Each row has a hidden trait or not; one of two labels after the row says which. A new part has a new trait and new labels.
In the rows, 100 means zero.
[150  88 114  74 101  80  93  89  99 112 122 104  68  94  99  94 118  75
  93  89  93 107 100  95 102 119 132  96  90 101 100 100 129 100 110 126
 112 115  92 120 133  99  99  79 106 105  95  44]	<56>
[194  92  87  55  86  97  96 102 107  99 116 105  44 100 105 118 165  78
  96  93 107  85 104  94  95 119 126  95  91  82 137  94 105 111  95 117
 112 108  80 137 101 126  94  94 117 102 137 147]	<49>
[158  87 108  68  99  82  93  98 113 106  99 113  69  92 106 102 145  65
  91 114 102  96  99  91  99 119 137  94  83  89 119  96 122 105 100 126
 115 109  86 120 107 114  92  81 111 108  95  56]	<56>
[103  82 107  91  97  81 100  75  91  93 123  89 105 103 102 106 105  92
 108  89  91 124 107 100  99 111 113 107 100 118  79  95 124 105 114 101
  98 111  87  82 113  88 113 102 100  94  83  43]	<56>
[179  80  81  60  89  89  97  94 107  95 100 102  45  93 106 101 122  85
 100 127 106  90 105 105  93 104 135  94  95  88 131  92 114 100 104 119
 111 117  85 124  93 117 104 104 110 102 149 175]	<56>
[182  75 103  55  88  86  95  96 111  97 113 111  58  97 103 110 154  68
  96 138 102  94 105  91  96 112 134  97  88  87 125  91 122 112  97 110
 112  97  77 131 102 124  95  91 117 103 122 100]	<49>
[130  81  84  59  84  75  91  94 101 104 125 104  59  97 107 106 160  68
  94 104  98  99 103  88  99 106 136  98  84  94 119  98 125 110 100 121
 115  98  78 118 121 114  93  80 116 101 122  62]	<49>
[158  87 114  81  87  89  92 112  95  97 154  95  65 111  99 125 120  84
 101  93 115  89 108  89  99 121 107 109  93  94 134 109  95 121  85  92
 114  94  76 137 133 115  97 100 124  94  93  92]	<56>
[171  64 114  57 100  84  98  89 112  84 125 100  81 102 100 111 139  70
 107  88 104 106 110  88  95 115 133 106  92  98 111  87 131 118  95  96
 105 115  65 123  92 125 103 103 115  99  76  94]	<49>
[136  85 113  54  85  74  91  91 103 108 145  98  42 101 109  97 145  77
  98  84  96 105 107  87 102  90 129  98  84  94 118  94 140 115 103 124
 112 126  79 112 100 112  97  77 112 100 145  36]	<56>
[123  80  95  81  90  95  93 111  92  91 151  91  61 114  98 127 110 105
 106 111 115  92 110  90  97 114 105 111  98  95 130 107  97 122  88  91
 108  95  75 137 125 129 100 106 122  91 110 200]	<49>
[139  87 120  77  92  81  95  91 108  94 112 104  89  97 104 110 112  67
  98  78  95 107 103  89 101 104 119 100  87  97 101  94 130 108 100  99
 108 114  82 105 105 110  97  85 107 105 102  34]	<56>
[169  77  93  63  87  91  97  94 106  98 114 103  61 100  98 103 128  76
  99 124 102  97 104  95  97  96 123  98  92  92 119  93 119 110 100 114
 108 111  81 116 103 114  99  92 111 103 125  93]	<49>
[169  55 131  65 111  85  98 101 122  75 149  94 102 115  94 124 114  73
 122  90 120 103 114  76  98 116 109 117  91 101 116  88 133 138  71  72
 102 111  44 137  84 155  99 109 118  95  70 152]	<56>
